Here is a tiny trained network, its code and every weight. The questions are about switching its units off for an input and a target symbol, where a switched-off unit gives its printed mean instead of its output.

import numpy as np


def w(rows, s, z=0):
    codes = np.array(rows[::2]) - 128.0
    scale = np.full(codes.shape[1], s)
    scale[-1] = z or s
    return codes * scale


def softmax(a):
    e = np.exp(a - a.max(-1, keepdims=True))
    return e / e.sum(-1, keepdims=True)


def log_softmax(a):
    a = a - a.max(-1, keepdims=True)
    return a - np.log(np.exp(a).sum(-1, keepdims=True))


def net(x, mask):
    ids = ['γελξπτ'.index(c) for c in x.split()]
    T = len(ids)
    res = E[ids] + P[:T]
    u = 0
    for l in range(3):
        r = res
        for j in range(2):
            rows = slice(3 * j, 3 * j + 3)
            q, k, v = (r @ M[l][rows].T for M in (Q, K, V))
            z = softmax(np.where(np.tri(T) > 0, q @ k.T / 3**0.5, -1e9)) @ v
            o = O[l][rows]
            res = res + np.where(mask[u + j], z, o[:, -1]) @ o[:, :-1]
        u += 2
    return log_softmax(res[-1] @ U[:, :-1].T + U[:, -1])


Q, K, V, O = {}, {}, {}, {}
E = w([
[63,38,93,135],'γ',
[56,102,118,71],'ε',
[86,77,195,176],'λ',
[150,74,69,70],'ξ',
[138,168,2,149],'π',
[13,183,65,185],'τ',
],0.0089)
P = w([
[135,153,151,66],'0',
[56,202,93,53],'1',
[78,216,85,57],'2',
[127,212,85,52],'3',
[124,236,73,67],'4',
[139,236,73,74],'5',
[137,244,71,73],'6',
[152,249,66,102],'7',
[159,255,67,115],'8',
[164,246,64,130],'9',
[153,237,60,140],'10',
[190,239,61,183],'11',
[180,231,46,180],'12',
[163,224,13,137],'13',
],0.0039)
Q[0] = w([
[60,93,157,97],'0.h0',
[149,70,133,159],'0.h0',
[178,95,197,80],'0.h0',
[104,88,253,161],'0.h1',
[170,106,43,94],'0.h1',
[99,144,138,105],'0.h1',
],0.035)
K[0] = w([
[193,179,89,188],'0.h0',
[145,97,88,114],'0.h0',
[50,149,43,138],'0.h0',
[136,48,4,99],'0.h1',
[128,208,182,88],'0.h1',
[138,112,167,135],'0.h1',
],0.031)
V[0] = w([
[126,249,188,58],'0.h0',
[85,134,86,198],'0.h0',
[135,120,177,162],'0.h0',
[177,95,143,195],'0.h1',
[150,138,151,160],'0.h1',
[177,109,162,132],'0.h1',
],0.015)
O[0] = w([
[55,2,3,189,150],'0.h0',
[175,217,143,197,182],'0.h0',
[93,87,219,177,76],'0.h0',
[157,72,153,216,3],'0.h1',
[146,72,108,152,69],'0.h1',
[123,47,106,218,30],'0.h1',
],0.0089,0.0035)
Q[1] = w([
[208,212,41,244],'1.h0',
[206,199,177,67],'1.h0',
[180,104,155,186],'1.h0',
[116,58,250,184],'1.h1',
[91,173,139,154],'1.h1',
[172,150,175,79],'1.h1',
],0.016)
K[1] = w([
[55,182,226,234],'1.h0',
[165,125,186,80],'1.h0',
[6,91,144,115],'1.h0',
[98,178,132,9],'1.h1',
[111,168,167,155],'1.h1',
[96,52,151,118],'1.h1',
],0.017)
V[1] = w([
[159,97,134,135],'1.h0',
[84,153,122,117],'1.h0',
[144,137,99,202],'1.h0',
[5,192,103,183],'1.h1',
[228,199,179,179],'1.h1',
[69,126,202,94],'1.h1',
],0.016)
O[1] = w([
[116,137,121,67,48],'1.h0',
[141,126,148,198,213],'1.h0',
[37,157,89,110,47],'1.h0',
[111,91,15,246,247],'1.h1',
[122,252,189,179,53],'1.h1',
[148,63,168,194,127],'1.h1',
],0.012,0.011)
Q[2] = w([
[203,94,100,108],'2.h0',
[113,81,236,77],'2.h0',
[129,106,179,79],'2.h0',
[156,119,229,22],'2.h1',
[24,219,160,139],'2.h1',
[120,73,106,250],'2.h1',
],0.015)
K[2] = w([
[155,133,97,97],'2.h0',
[171,179,44,148],'2.h0',
[138,169,98,143],'2.h0',
[171,69,186,124],'2.h1',
[92,83,111,65],'2.h1',
[98,252,90,134],'2.h1',
],0.021)
V[2] = w([
[66,90,112,123],'2.h0',
[4,90,182,144],'2.h0',
[116,161,102,147],'2.h0',
[66,110,173,151],'2.h1',
[166,156,89,80],'2.h1',
[79,119,142,124],'2.h1',
],0.014)
O[2] = w([
[228,74,76,153,208],'2.h0',
[255,156,153,184,8],'2.h0',
[102,140,105,181,17],'2.h0',
[34,84,115,119,62],'2.h1',
[253,149,132,126,65],'2.h1',
[119,104,118,134,58],'2.h1',
],0.0091,0.011)
U = w([
[92,89,177,111,61],'γ',
[156,15,61,98,83],'ε',
[156,3,223,199,248],'λ',
[122,49,113,32,200],'ξ',
[163,157,63,117,214],'π',
[103,75,63,191,1],'τ',
],0.0046,0.0055)

Each question gives the input, a string of symbols that net reads in full, and the target symbol t.
The units are the heads (3 rows each of Q, K, V and O). Each row of codes is followed by its name. A weight is (code - 128) times the scale printed after its matrix; where a second scale follows, it is the last column's (O and U).
mask holds one flag per head, layer by layer. A switched-off head (its flag False) gives its mean, the last column of its rows in O, instead of its output. The means were averaged over made-up inputs and are rounded, as every weight is.
A unit's drop is (log p(t) with every unit on - log p(t) with that unit switched off) / (log p(t) with every unit on - log p(t) with every unit switched off).
The circuit of an input: a set's keep is (log p(t) with only the set's units on - log p(t) with every unit switched off) / (log p(t) with every unit on - log p(t) with every unit switched off). Starting from all 6 units, units are removed one at a time, each time the one whose removal leaves the highest keep (on an exact tie, the one counted first), for as long as the keep stays at least 0.8.
circuit, biggest first: the units of the circuit, biggest drop first
most important unit: the unit with the biggest drop
heads that matter: for each layer, one digit per head in row order, 1 if its drop is at least 0.15 and else 0, layers parted by /
input π λ π λ γ ε ε, target π: circuit, biggest first => 2.h1; 0.h0; 1.h1
input ε ε τ ξ π ε π π π ε τ, target ε: circuit, biggest first => 0.h0; 1.h1; 2.h0
input π γ ε γ λ ε τ λ, target π: most important unit => 0.h0
input τ τ λ ε π ξ ε λ, target τ: circuit, biggest first => 0.h0; 1.h1
input ξ τ τ π λ γ π λ π ε γ, target ξ: heads that matter => 10 / 11 / 10
input τ π ε γ λ ε π π ξ, target π: heads that matter => 01 / 01 / 00
input ε ε π ε ε ε γ, target ε: heads that matter => 10 / 01 / 10
input λ ε τ λ ε γ γ ξ ξ, target λ: heads that matter => 11 / 01 / 10
input λ ε ε τ γ λ π λ λ ξ ε ξ ξ ε, target λ: heads that matter => 10 / 01 / 10
input γ ε τ λ λ ε ε ε ξ λ π π ε λ, target γ: circuit, biggest first => 0.h0; 2.h0; 1.h1
input π γ τ ε ε ε ξ, target π: circuit, biggest first => 0.h0; 1.h1; 2.h1
input ξ γ π λ ε λ π π λ, target π: circuit, biggest first => 1.h1; 0.h1; 2.h1
input γ π ξ ε γ π π π ξ π ε λ λ γ, target γ: circuit, biggest first => 0.h0; 1.h1; 2.h0
input λ π ε ε λ ξ, target λ: heads that matter => 10 / 01 / 10
input ε π ε π λ ε ε τ λ λ, target τ: circuit, biggest first => 0.h1; 1.h1; 0.h0
input ε ε λ ε ξ ε ε, target ξ: circuit, biggest first => 0.h1; 1.h0; 1.h1
input π ε λ π ε λ τ γ π ε λ π ε, target π: heads that matter => 00 / 01 / 01
input γ ξ γ λ ε ε ε π ε γ ξ λ τ τ, target γ: heads that matter => 11 / 11 / 10
input τ ε γ π, target τ: heads that matter => 10 / 01 / 00
input ξ π ε ε τ, target ξ: circuit, biggest first => 1.h1; 0.h0; 0.h1
